B:
0: [-126  261 -456 -110  -64 -194   59 -283 -181 -244  262  131   92  105
  142  195 -260 -211 -151   96   16    0   85]
1: [ 204  -98 -149 -178 -210 -184  160 -251   79  195  253  145   77 -340
  177 -194 -415 -147  -31  -39    5 -215 -142]
2: [  87 -367  511   25   63  192   10  333  211  -47 -522 -177  -63 -142
 -386 -232 -109   19  351   50 -468 -163 -167]
3: [ 103 -413   64 -186  558  212  219  358  251 -130  -17 -188 -261  220
 -171  327  143  237 -127  -89  274 -576   68]
4: [-314  179  282  251 -335    8 -160   12 -101  -56 -169  117 -193   -9
  -44 -196 -271 -251  210  157 -243  419 -215]
5: [  55   87 -327  -68   35  -25   58   20  234   63  316  261 -317 -122
  164   17 -132  -31 -200   93  197 -241 -127]
6: [   5 -301  -19 -182  456  108  135  146   33 -192   93   14 -163  147
 -156  408   73  106 -146   39  217 -487  153]
7: [-195  -32 -289 -123  562  113   94   98  -17 -407  339  261 -358  223
  -48  674  223  150 -373  264  391 -544  263]
8: [ 147 -297  420  -11 -297  -88  198   10  123  291 -294 -284  -42  -45
  255 -349 -282  -39  287 -181   26   85 -157]
9: [ -51 -183  426   77 -214    3  134   51   71   87 -240 -168 -150    9
  169 -208 -198  -17  202  -45    9   97 -134]
10: [-143  112   39   17 -346 -171  -52 -255 -279  -98 -104  -18  254  -14
  -81 -147 -464 -368  211   12 -366  327  -86]
11: [-277 -107  213   53  264  184  -44  117  -96 -378    7  228 -199  -20
 -350  298   -1    4  -40  286 -129 -267   32]
12: [-209 -103   81  -10  377  207    6  193   -2 -427    2  115 -191   73
 -367  336   44   55  -90  219 -109 -353   46]
13: [ -50  103 -123  -45 -177 -139  -14 -112 -157 -138 -179 -137  206  132
  -59  -68 -329 -275  177  -16 -313  221  -20]
14: [-136  316 -522  -89   25 -109  -63 -114 -161 -321   91  -15  154  263
 -132  172 -272 -290  -71   28 -214  134   26]
15: [ 260 -115 -202 -162  -73  -51  138  -21  278  258  241   55  -71 -251
   70 -235 -358  -96  -74 -149   53 -252 -265]
16: [-202  166 -109   29  -92 -126  112 -134  -64 -146  109  132 -258  144
  421  187  -31  -10  -94  197  293   15  126]
17: [ -33 -185  332   18   59  147  158  174  184 -292 -320 -102  -82 -123
 -137  -81  -60  126  147  169 -326 -291  -67]
18: [-181  361 -630  -47   96 -108  -77 -101  -54 -117  475  345 -283  186
  155  324 -108 -186 -319  154  308   -4   38]
19: [ -84  142 -145  -19  -70  -38   50    6  -22 -245 -151 -219  110  226
  -82  -37 -260 -173   77  -55 -259  135  -68]
20: [-120 -183  -55  -61  463  171  -38  231   61  -80  268  268 -428  103
 -214  422  102   44 -225  124  337 -381   40]
21: [  74 -394  119 -134  461  199   95  314  173  -62  -17  -58 -240   95
 -286  251   58  119  -61  -37  140 -470    3]
22: [  14 -335   45 -146  523  200  155  288  159 -189   48  -48 -267  162
 -194  361  121  180 -152    6  227 -534   78]
23: [ 166 -263   93 -140  130   62  -13  151   87  -74 -303  -76  141 -156
 -428  -85 -195 -104  236   37 -480 -239  -73]
24: [ -84   63   -8   29 -112   25  219  -63  232  -87  298  182 -300 -208
  286  -94 -201   80 -207  107  174 -272 -196]
25: [ -86   78 -237  -31  243  115 -128  150   79 -252  101  269 -153  -78
 -388  158  -97 -110  -87  218 -250 -234  -86]
26: [  69 -168   58  -74  168   87  -65  197   98 -140 -285   44  -28 -109
 -355   10  -66  -57  185  177 -385 -231  -16]
27: [-172   65  165   88 -269  -65   48 -118  -64  -67  -17   52  -82  -49
  132 -118 -281 -139   87   84  -69  138 -119]
28: [  57  -67 -201 -130  319   94   -7  207  123 -289 -171    4  -33   44
 -323  176    3  -10   37  166 -293 -322   64]
29: [-101 -198  473   91  -18  131   96  162  132 -155 -294   21 -236 -144
  -42  -78  -22  107  178  226 -171 -188  -65]
30: [ 167 -510  114 -223  565   30  227  310  144   30 -275 -130 -425  359
  279  550  498  356   20  132  607 -553  478]
31: [  -3 -382  344  -18  390  326   22  453  222 -145 -228 -181 -202   81
 -540   54  -25   78   82  -67 -185 -318 -173]
32: [  33  126 -450 -156  -19 -152   27 -149  -63  -28  224   19   97  106
    4   73 -321 -248  -98  -90    4    2  -37]
33: [  28 -174  123  -48  240  157  177  269  273 -247 -234 -143 -210   46
  -64   67   69  180   29  106  -87 -368    2]
34: [  87   27 -213  -92 -106  -78  103 -114  178  104  316  259 -165 -282
  173 -110 -273  -73 -136   65   93 -241 -176]
35: [ -51   70  -53   10  -50  -12   18  119   41 -139 -286 -270   13  266
  -68  -75 -186 -142  158  -56 -231  188  -75]
36: [  44  -21 -182 -134 -101 -159   44 -171 -110   84  136   -4  109   35
   33   -3 -355 -237   13 -108   19   32  -41]
37: [  36    6 -284 -143  130  -44  162   22   76 -127   60 -182  -31  255
   96  136 -129  -34  -98 -105  120 -134   28]
38: [ 206 -630  364 -209  338  -52  194  188   15  222 -365 -123 -281  203
  267  370  321  237  200   78  507 -395  425]
39: [  35 -120   -7  -92  177   81  -70  118   20 -257 -212   94   80 -147
 -450   53 -127 -107  148  213 -495 -261   -1]
40: [  49  -64   44  -18 -164  -45   30   21   66  146  -40 -114  -20    9
  -23 -206 -344 -189  111 -153  -82  127 -212]
41: [-356  348 -155  120 -117  -55  -82  -92 -198 -407  -24  116  -57  192
  -16  142 -168 -204    2  244 -212  231   25]
42: [ -89 -124  263   24   20   48   71   63   21 -234 -239   64 -110 -114
  -59   37  -41   44  140  263 -213 -201   38]
43: [  72 -364   49 -190  429  109  142  173   70 -102   36  -43 -137  109
 -177  325   35  102  -84  -17  187 -477  107]
44: [  -9  136 -369 -143  -21 -138  203 -173   -8 -235  144  -85   95  130
  191   94 -236  -81 -126  -17   18 -124   46]
45: [-408  442 -237   76 -332 -263 -134 -465 -500 -386  142  356  162   10
   85  181 -334 -386   15  362 -247  329  132]
46: [ 130 -174  -51 -203  143  -33  123  -12    6 -297 -273  -80  220  -81
 -195   87 -100  -15  146  160 -396 -359  148]
47: [  25 -392  169 -112  410  177  100  253  126  -11   55   -7 -286   96
 -189  264   47  113  -80  -29  253 -418   14]
48: [  13   48 -100  -67 -233 -122  -97 -115 -159   47  -83 -127  289   39
 -266 -212 -531 -422  206 -171 -403  303 -197]
49: [  77 -226  284   36  -70  116   20  196  260  222  -51   33 -255 -220
 -110 -284 -240  -46  110  -56  -63 -104 -319]
50: [-206   25  153   23 -123  -85   22 -224 -199 -303  -36  343  -20 -257
   35  120 -127  -73   79  432 -218 -155  125]
51: [  17    5 -149  -95 -101 -145  109 -118  -23   64   94  -39  -23   95
  201   13 -247 -132  -11  -70  141   15  -14]
52: [-368  174  355  205 -448 -101  -45 -241 -308 -246 -198   83   65  -59
   44 -146 -351 -253  242  223 -355  384  -67]
53: [  19 -312  131 -132  357  185   58  209   44 -243  -94 -107   35   27
 -499  155 -115   -8   23  -27 -231 -377  -47]
54: [ 232 -438 -238 -339  667  -31  111  257   39   75  -97  -82 -271  441
   81  654  386  175  -66   26  579 -504  483]
55: [  32  -55 -141 -104  130   -4  147  120  100  -82  -61 -240  -91  293
   78   97  -88  -10  -20 -117  121  -83   10]
56: [-118  178  -79   36 -194 -123  -58  -37 -126 -145 -290 -121   68  206
   25  -53 -217 -233  220   79 -276  322   17]
57: [ -63  -58   22  -14   99   98 -191   85  -37 -156  -39  264    2 -229
 -538    7 -233 -216  102  207 -463 -137 -131]
58: [   2   23 -216 -102   14  -73   37  -41  -16   -6   92  -13  -19  108
    8   55 -224 -162  -28  -55   34  -11  -34]
59: [ -85  177 -216   50  -94   -3   17  -40  217   73  445  468 -446 -282
  216  -42 -173  -44 -243  215  227 -185 -212]
60: [  -8   33  -45  -19 -164  -63  150 -121  148   10  213  215 -188 -258
  250 -110 -230  -16  -95  123   80 -205 -137]
61: [ 306 -190 -142 -188   46   13  291  128  432  142   57 -189 -126  -90
  185 -202 -195   97  -70 -189  113 -378 -195]
62: [-194  293 -308  -21 -129 -134  -18 -189 -214 -350   -1  -18  179  181
  -41   89 -298 -270   15   95 -280  189   26]
63: [ 134 -642  556 -133  236  -45  189  145   -5  214 -403  -34 -338   83
  327  307  333  257  241  186  481 -374  412]
64: [ 103    5 -223  -54   80   69  156  167  418   78  226   60 -374  -74
  174  -90 -108   82 -199  -26  214 -302 -226]
65: [-217 -109  165   61  351  290  -50  295   83 -353   -5  117 -257   22
 -488  199  -16   26  -64  165 -187 -285 -119]
66: [ 178  -99 -122 -132   48   34  266   92  360  -27   63 -106 -135 -104
  149 -133 -165  103  -91  -59   39 -379 -155]
67: [  70  -41 -157  -88  -54  -93   53   -6   58  168   91  -67  -89  113
  105  -39 -245 -152   -5 -145  147   36 -100]
68: [ -26 -142   72  -55  155  102  -99   86  -12 -178  -62  194    9 -210
 -468   51 -178 -130   84  187 -393 -241  -75]
69: [-240 -108  225   29  169  144  -25   46 -111 -372   10  212  -88 -111
 -362  205 -101  -42   -3  254 -233 -251   -7]
70: [ 162 -356  -16 -233  430  188   96  255  114 -218 -117 -285  185   94
 -602  114 -191  -40   27 -204 -315 -414  -95]
71: [  85 -278   75 -146  398  244  163  305  240 -378 -213 -240   37   22
 -466   79  -67  114   20  -19 -357 -508  -77]

[ -26  -25 -219   72   90  144  -38 -148  -70  131   13   88  -39  -39
  -29   27  -22  264  -81  -15  -13  -80  -95  302   20  -46  192  -84
 -118]  67
[-251  129  147 -234  240  117 -280  217  281   80  175   77  137 -231
  156 -117  -57   37  -11 -195  -70   35   85  317  -92  104  -33 -182
 -301]  34
[-224  223  401 -381   18 -146 -226  481  474 -322  354   69   55 -281
   34 -302   75 -330   65 -265  -92  163  486  172  -88  202 -264   -5
 -184]  42
[  83   19   -5  107   -1  162   -1  172 -380  173 -278  210 -117  -87
  152  272   48   45  -31  124  -56 -142 -192 -366  130 -246  249 -182
  -16]  24
[ -87  272  500 -151    6 -230 -204  455  487 -182  397   37  137 -155
  -75 -390  127 -437   74 -150  -70   87  472  153  -80  232 -235   -8
  -94]  41
[  20  -53  -19  211   99  -12 -200  -30 -388  282 -109    8   61  -64
  161  142 -113  -28  -40  198   54  -53 -254 -392  169 -120   69 -227
 -232]  0
[-135  -65 -141 -268  159  107 -189   62 -157   61  -50  160 -166 -165
  189  134  -59  135  -80  -87 -130   19  -23  -93  127  -88   24 -138
 -219]  38
[ 105  220  296  181    5  -76  138  150  378  -75  269    6  -31   79
  -24  -83  230  -74  -67   24  -87    1  294  252 -219  169   58   55
   35]  59
[ 218 -131  -88  297  199 -106  -40 -213 -321  201 -119 -118 -281  190
  338  292   66   97 -178  298  -27   92  -46 -545   51    8  -67  -28
 -270]  45
[ 111  -34 -100  114 -153    5   16   83 -523  130 -176  252 -122  -57
  -81  177    5  -73  -30  164  -65 -193 -198 -426  313 -299  270 -148
  132]  33
[  50  186  304  190  -41  -23  -96  306   13   82   26   73  155 -109
  -28 -110   76 -237   78   75   49  -74   49  -83    5  -15   55 -137
  -41]  12
[-249    8  -29 -147   98   97 -208   69 -124  123   54  114  125 -243
  138   98 -168   72  -40  -69  -42  -44 -183   17   94  -83  131 -247
 -223]  13
[-345   99  -13 -258  224  253 -303  134  246  100  148  107  234 -324
   63 -148 -146  186   24 -272   -1  -14  -42  594  -87   49   73 -225
 -314]  15
[-145  191  320 -104   -7  144  -25  450  140 -179  -38   90   32 -283
  300  146   94  -73   42  -91   -6   67  117  -74 -179  -15   47 -115
 -186]  52
[-226  131   95  -45   -7   44 -168  130  272 -144  245  -17  238 -264
  -76 -246  -54  -10   68 -172  113   50  124  494 -121  116  -12  -67
 -227]  23
[-235  122  184  -75 -133 -128   18  127  160 -247  351    1  138 -201
   22   19  -38 -117  -45  -73  -35   49   96  118  -65   67   79  -61
  -82]  51
[  73   24  -58   23  -95 -143 -111   15   25  -97  180   82  -57  -37
 -320 -328   60 -132   33  -39   13  -15  240  215  142   32  -62   64
   -2]  3
[ 176  154  196  458  166  133 -153  130 -125  500 -135   64  218   33
   12  -54   38  -43   37  211   77 -211 -224  -29   15  -67  207 -262
  -85]  18
[  40  -66 -152  165  -17  -39  -19 -145 -249   71   18   24  -65    4
  -13   84  -25   75  -82  121    9  -43  -93  -87  121  -72  116  -67
  -88]  43
[ -36  -54 -138  -73  233  -62 -235 -146   57  119  174   -1  -92    9
   15 -138  -33   96  -99  -48  -70   65  120  175   66  114 -120  -36
 -257]  39
[ 111  -99 -236 -227  145   37  -34  -21 -110   -5  -72  203 -482   56
   84   95  141  171 -141  -47 -226   28  209 -100  143  -53  -26   62
  -69]  29
[ -61   27  -99 -185  255  112 -244   28  184  131  104  124  -72  -75
  -22 -206   17  149  -42 -168  -94    2  154  408    9   80  -50  -63
 -211]  47
[ 294 -155 -246  546 -179 -356  190 -496 -398   45  170 -129 -181  306
 -213   85   35  -16 -183  385   28  -44  -58 -281  201  -20  123  104
   86]  14
[ 232 -163 -423  360   63  188   60 -322 -566  375 -300  143 -211  136
  -28  260    0  354 -132  241   -6 -209 -360 -124  207 -262  360 -119
    0]  21
[-209   72  206 -119 -135 -268 -205  196  -40 -170  298   12  174 -247
  -38 -128 -118 -353   26  -28    2   60   96 -199  156   23  -93 -117
 -134]  44
[ -19   97  114  146 -172  -57   80  116  -80  -96  111   74   58 -104
  -60   52   37 -107  -10   64    7  -67  -11  -36   25  -62  189  -69
   42]  56
[-234   20  -21 -300   63   -9 -376  184  -85   86  128  191  132 -287
 -100 -212 -169 -133   45 -161  -59  -56   -8   73  252  -72  -22 -211
 -168]  71
[  31 -174 -442    0  -22   75  -67 -239 -429  111  -95  180 -194  -31
 -151   61  -71  224  -86   33  -37 -119 -162   23  288 -207  197  -62
  -24]  61
[-217  332  350 -253  273  479 -215  613  424  185  -90  287  201 -351
  209  -80   91   97  101 -297  -81 -112   54  522 -248  -11  175 -280
 -187]  4
[  19  -27  111  112   67  -32   12   84 -331   71 -133    7 -156  -34
  445  454   14  -15 -131  218  -72   53 -128 -680   41 -108   78 -155
 -197]  50
[-113  -62 -195 -173  181  -25 -246 -125   56   50  192   43  -68  -74
  -38 -162  -75  120  -82 -120  -67   53  106  273   91   80  -86  -41
 -242]  53
[ -86    1    3   62  -96 -414   48 -271  282 -305  621 -194   -8   66
 -178 -203   -1 -100 -143   -1  -32  162  322  287  -49  283 -128  164
  -90]  32
[  46  101  155  115  201  188 -158  243 -121  317 -194  137   26  -89
  227  119   41   20   -2   80  -29  -99 -125 -174    1 -101  122 -241
 -170]  11
